Here is a tiny trained network, its code and every weight. The questions are about switching its units off for an input and a target symbol, where a switched-off unit gives its printed mean instead of its output.

import numpy as np


def w(rows, s, z=0):
    codes = np.array(rows[::2]) - 128.0
    scale = np.full(codes.shape[1], s)
    scale[-1] = z or s
    return codes * scale


def f(y):
    return y / 2 * (1 + np.tanh(0.7978845608 * (y + 0.044715 * y**3)))


def softmax(a):
    e = np.exp(a - a.max(-1, keepdims=True))
    return e / e.sum(-1, keepdims=True)


def log_softmax(a):
    a = a - a.max(-1, keepdims=True)
    return a - np.log(np.exp(a).sum(-1, keepdims=True))


def net(x, mask):
    ids = ['γδεζθλμπστφψω'.index(c) for c in x.split()]
    T = len(ids)
    res = E[ids] + P[:T]
    u = 0
    for l in range(3):
        q, k, v = (res @ M[l].T for M in (Q, K, V))
        z = softmax(np.where(np.tri(T) > 0, q @ k.T / 4**0.5, -1e9)) @ v
        res = res + np.where(mask[u], z, O[l][:, -1]) @ O[l][:, :-1]
        u += 1
        y = f(res @ A[l][:, :-1].T + A[l][:, -1])
        res = res + np.where(mask[u : u + 4], y, B[l][:, -1]) @ B[l][:, :-1]
        u += 4
    return log_softmax(res[-1] @ U[:, :-1].T + U[:, -1])


Q, K, V, O, A, B = {}, {}, {}, {}, {}, {}
E = w([
[63,116,140,182,86,161,117,72,102,69,107,243],'γ',
[114,109,207,42,139,132,151,162,95,182,102,143],'δ',
[162,161,149,174,166,93,87,82,157,210,156,160],'ε',
[178,105,178,60,97,198,173,184,110,168,71,138],'ζ',
[72,152,111,51,100,140,227,111,162,162,155,149],'θ',
[163,114,115,166,145,116,51,130,142,99,233,63],'λ',
[63,145,139,181,83,136,108,116,50,83,224,174],'μ',
[123,83,134,139,128,203,66,117,77,7,158,147],'π',
[23,102,200,43,137,159,88,126,116,166,156,43],'σ',
[69,130,112,193,183,124,188,103,147,99,82,47],'τ',
[149,129,188,119,64,80,38,152,145,73,82,137],'φ',
[89,87,202,37,161,200,143,74,132,157,128,114],'ψ',
[140,53,159,159,140,144,173,52,87,182,118,67],'ω',
],0.017)
P = w([
[91,129,247,219,144,224,85,183,218,77,237,142],'0',
[176,193,176,140,160,162,138,119,112,52,141,156],'1',
[143,179,157,148,160,133,101,107,124,54,141,132],'2',
[121,164,156,168,126,104,130,84,128,48,121,136],'3',
[113,167,146,147,135,81,133,93,146,60,110,132],'4',
[109,177,147,153,135,70,136,54,133,50,112,120],'5',
[90,168,138,165,115,49,132,30,130,48,110,93],'6',
[74,157,114,148,134,2,119,100,179,84,68,97],'7',
[111,153,159,183,80,13,205,15,131,53,147,107],'8',
],0.0058)
Q[0] = w([
[157,187,103,175,197,76,130,129,136,160,172,147],'L0H0',
[90,189,193,157,118,123,105,76,254,30,171,124],'L0H0',
[119,226,37,172,111,84,101,145,167,42,163,162],'L0H0',
[178,117,96,144,143,196,136,168,151,119,206,136],'L0H0',
],0.0055)
K[0] = w([
[155,132,92,159,158,158,149,147,47,124,120,117],'L0H0',
[132,186,50,96,95,15,184,157,255,80,79,83],'L0H0',
[68,144,20,150,147,114,170,114,52,50,68,128],'L0H0',
[119,89,171,103,169,165,96,147,93,129,94,50],'L0H0',
],0.0061)
V[0] = w([
[121,179,186,117,253,57,149,192,165,96,145,205],'L0H0',
[33,36,174,163,178,157,127,75,238,98,105,80],'L0H0',
[102,29,167,255,149,197,72,164,149,153,161,207],'L0H0',
[44,213,86,137,126,2,102,80,241,25,38,136],'L0H0',
],0.004)
O[0] = w([
[100,160,174,114,110,165,152,102,159,224,176,106,175],'L0H0',
[47,119,131,178,171,188,19,75,191,153,73,75,197],'L0H0',
[154,85,145,126,119,254,114,189,140,178,173,152,190],'L0H0',
[91,202,126,138,101,133,90,60,88,110,122,89,254],'L0H0',
],0.0092,0.0038)
A[0] = w([
[60,188,1,79,165,157,235,129,243,140,192,140,181],'L0N0',
[148,110,173,102,106,171,146,64,140,110,119,162,245],'L0N1',
[132,57,121,174,150,180,168,90,206,119,91,199,41],'L0N2',
[194,179,93,144,108,102,125,52,149,213,87,241,47],'L0N3',
],0.0053,0.0012)
B[0] = w([
[176,237,81,136,81,105,67,121,166,131,141,52,172],'L0N0',
[103,142,115,121,89,80,81,128,66,170,99,148,252],'L0N1',
[157,106,63,119,180,232,62,101,74,193,94,122,158],'L0N2',
[125,133,135,135,166,105,145,111,139,79,254,102,137],'L0N3',
],0.0089,0.0029)
Q[1] = w([
[105,144,186,198,95,144,2,88,131,97,198,142],'L1H0',
[93,106,185,102,140,138,195,146,114,194,79,78],'L1H0',
[95,134,94,161,180,120,139,143,125,153,134,141],'L1H0',
[127,86,154,39,121,126,126,149,97,227,119,125],'L1H0',
],0.0082)
K[1] = w([
[87,142,146,148,49,55,91,72,218,84,34,111],'L1H0',
[124,56,180,146,162,218,95,170,158,178,172,136],'L1H0',
[137,111,110,117,151,135,146,142,135,113,114,81],'L1H0',
[127,101,181,123,123,254,72,175,131,145,208,156],'L1H0',
],0.0076)
V[1] = w([
[115,61,193,191,254,120,194,112,142,66,110,89],'L1H0',
[70,149,146,107,176,151,141,225,106,52,164,124],'L1H0',
[109,178,82,171,169,157,189,124,181,148,107,71],'L1H0',
[116,170,151,131,155,107,109,80,164,199,191,97],'L1H0',
],0.0061)
O[1] = w([
[121,146,160,137,228,135,87,203,54,130,179,88,1],'L1H0',
[58,146,95,130,119,83,189,164,51,97,148,148,106],'L1H0',
[133,192,162,108,203,223,200,121,158,101,196,37,54],'L1H0',
[139,67,254,97,48,193,72,106,113,109,150,106,186],'L1H0',
],0.0082,0.0067)
A[1] = w([
[244,137,200,192,147,65,19,176,147,104,192,75,251],'L1N0',
[181,2,192,230,125,156,189,47,150,130,76,121,174],'L1N1',
[176,217,112,135,167,87,100,127,142,124,173,159,159],'L1N2',
[171,102,81,125,180,137,157,181,109,82,137,162,82],'L1N3',
],0.0052,0.0014)
B[1] = w([
[128,169,69,185,76,87,151,117,149,178,37,125,253],'L1N0',
[143,194,75,12,127,116,132,202,158,120,89,189,233],'L1N1',
[115,49,236,138,210,129,106,74,80,29,90,105,130],'L1N2',
[254,94,94,98,147,176,217,152,109,86,131,112,116],'L1N3',
],0.0076,0.0059)
Q[2] = w([
[128,132,148,161,66,101,76,102,129,153,52,154],'L2H0',
[81,106,147,1,150,112,204,142,74,221,102,77],'L2H0',
[116,117,175,86,77,104,76,145,73,206,75,107],'L2H0',
[70,108,111,104,136,136,106,132,120,61,103,202],'L2H0',
],0.0078)
K[2] = w([
[135,147,179,156,80,112,73,133,218,134,88,149],'L2H0',
[108,75,124,159,148,253,155,186,163,253,173,145],'L2H0',
[122,85,155,208,67,150,103,140,202,171,149,129],'L2H0',
[135,93,135,126,132,171,81,131,107,55,113,175],'L2H0',
],0.0074)
V[2] = w([
[239,132,98,145,187,100,210,158,104,223,125,131],'L2H0',
[80,35,127,96,196,158,98,55,122,121,164,184],'L2H0',
[174,102,238,3,121,141,157,118,167,169,72,78],'L2H0',
[183,91,39,137,149,196,123,160,160,80,66,55],'L2H0',
],0.0053)
O[2] = w([
[143,150,146,113,2,122,63,215,144,228,108,160,4],'L2H0',
[174,250,104,102,185,122,103,146,169,131,98,101,69],'L2H0',
[106,128,189,180,185,31,61,94,144,162,136,138,143],'L2H0',
[234,84,83,98,58,45,94,124,76,78,152,34,104],'L2H0',
],0.0093,0.015)
A[2] = w([
[39,122,73,2,40,143,193,247,29,187,150,126,97],'L2N0',
[80,146,52,202,123,147,177,125,189,73,153,218,2],'L2N1',
[28,145,145,33,235,180,214,115,111,110,114,186,131],'L2N2',
[81,110,190,206,79,206,112,159,143,63,220,212,5],'L2N3',
],0.0047,0.0025)
B[2] = w([
[40,162,70,116,150,100,45,85,122,104,132,138,158],'L2N0',
[195,152,161,102,153,98,92,89,81,126,94,147,247],'L2N1',
[164,125,98,174,70,144,151,149,165,159,130,56,255],'L2N2',
[138,140,140,99,137,4,120,173,137,89,104,133,190],'L2N3',
],0.011,0.0079)
U = w([
[157,155,131,29,105,82,156,123,255,96,183,110,170],'γ',
[88,195,180,174,129,129,128,144,134,215,160,170,255],'δ',
[122,114,223,60,116,144,115,134,108,144,138,139,114],'ε',
[100,137,108,121,100,77,97,124,148,174,175,139,56],'ζ',
[130,54,182,180,176,78,92,109,87,91,112,179,155],'θ',
[70,94,147,46,139,173,108,130,73,96,203,160,176],'λ',
[96,215,124,173,93,187,115,127,122,150,111,147,69],'μ',
[90,217,113,100,145,68,144,173,131,97,181,140,171],'π',
[123,192,191,210,146,131,124,163,95,119,130,70,93],'σ',
[173,109,198,57,137,110,143,121,63,117,166,111,62],'τ',
[121,18,116,208,15,134,186,172,139,150,158,90,180],'φ',
[121,179,175,63,209,89,94,136,140,131,135,131,51],'ψ',
[191,117,176,126,91,92,97,126,103,160,132,84,5],'ω',
],0.0055,0.0041)

Each question gives the input, a string of symbols that net reads in full, and the target symbol t.
The units are the heads (4 rows each of Q, K, V and O) and the neurons (one row each of A and B). Each row of codes is followed by its name. A weight is (code - 128) times the scale printed after its matrix; where a second scale follows, it is the last column's (O, A, B and U).
mask holds one flag per unit, layer by layer, with each layer's heads first. A switched-off unit (its flag False) gives its mean, the last column of its rows in O or B, instead of its output. The means were averaged over made-up inputs and are rounded, as every weight is.
A unit's drop is (log p(t) with every unit on - log p(t) with that unit switched off) / (log p(t) with every unit on - log p(t) with every unit switched off).
The circuit of an input: a set's keep is (log p(t) with only the set's units on - log p(t) with every unit switched off) / (log p(t) with every unit on - log p(t) with every unit switched off). Starting from the 12 units with the biggest drops (on a tie, the unit counted first), units are removed one at a time, each time the one whose removal leaves the highest keep (on an exact tie, the one counted first), for as long as the keep stays at least 0.8.
units of the circuit, in order: the units of the circuit, biggest drop first
most important unit: the unit with the biggest drop
k most important neurons: the k neurons with the biggest drops, biggest first
k most important neurons of layer l: the k neurons of layer l with the biggest drops, biggest first
input φ γ π λ σ ω ω, target φ: most important unit	L2N2
input ε ζ λ, target φ: 2 most important neurons of layer 1	[L1N0, L1N1]
input σ θ σ φ θ γ ω σ, target σ: units of the circuit, in order	[L1H0, L2H0, L2N2]
input θ φ ψ, target θ: units of the circuit, in order	[L2H0, L0N0, L1H0]
input ψ ψ μ, target π: units of the circuit, in order	[L2H0, L2N3, L1H0]
input γ ω γ λ π θ δ, target γ: units of the circuit, in order	[L2H0, L0H0, L0N2]
input γ φ μ θ γ, target γ: 3 most important neurons	[L0N0, L1N1, L2N2]
input φ τ λ, target σ: units of the circuit, in order	[L1H0, L0H0]
input γ φ δ, target γ: units of the circuit, in order	[L2H0, L0N2, L0H0]
input λ λ τ γ φ λ γ μ ζ, target λ: 2 most important neurons	[L1N0, L2N0]
input ψ γ λ ζ, target ψ: units of the circuit, in order	[L2H0, L0H0, L1H0]
input σ δ φ φ φ π ζ, target σ: units of the circuit, in order	[L1H0, L2H0, L2N2, L0H0]
input ε λ θ ψ, target ε: units of the circuit, in order	[L1H0, L2H0, L0H0, L1N0]
input ψ λ θ π, target γ: units of the circuit, in order	[L0N0, L1H0, L1N1]
input δ γ μ ω ω, target δ: units of the circuit, in order	[L2H0, L0H0, L1H0]
input ω τ φ ζ, target ω: units of the circuit, in order	[L2H0, L0H0, L0N2]
input ε θ σ λ π φ θ ω, target ε: most important unit	L1H0
input ζ γ φ ψ, target ζ: 2 most important neurons	[L2N0, L1N3]
input γ ζ γ ψ λ λ γ σ, target γ: units of the circuit, in order	[L2H0, L0H0, L0N2]
input γ φ λ δ θ λ, target γ: most important unit	L1H0
input γ ω ε λ λ ψ λ, target φ: units of the circuit, in order	[L1N0, L2H0]
input φ λ θ, target γ: 2 most important neurons	[L0N0, L1N0]
input λ λ φ σ δ φ γ σ σ, target λ: 2 most important neurons of layer 2	[L2N0, L2N2]
input φ ψ λ λ δ, target φ: 3 most important neurons	[L2N2, L2N1, L0N1]
input λ ω ω ω, target λ: 3 most important neurons	[L1N0, L2N0, L1N1]
input γ φ γ ω, target γ: 2 most important neurons	[L1N1, L0N2]
input γ θ δ λ λ, target γ: most important unit	L0N0
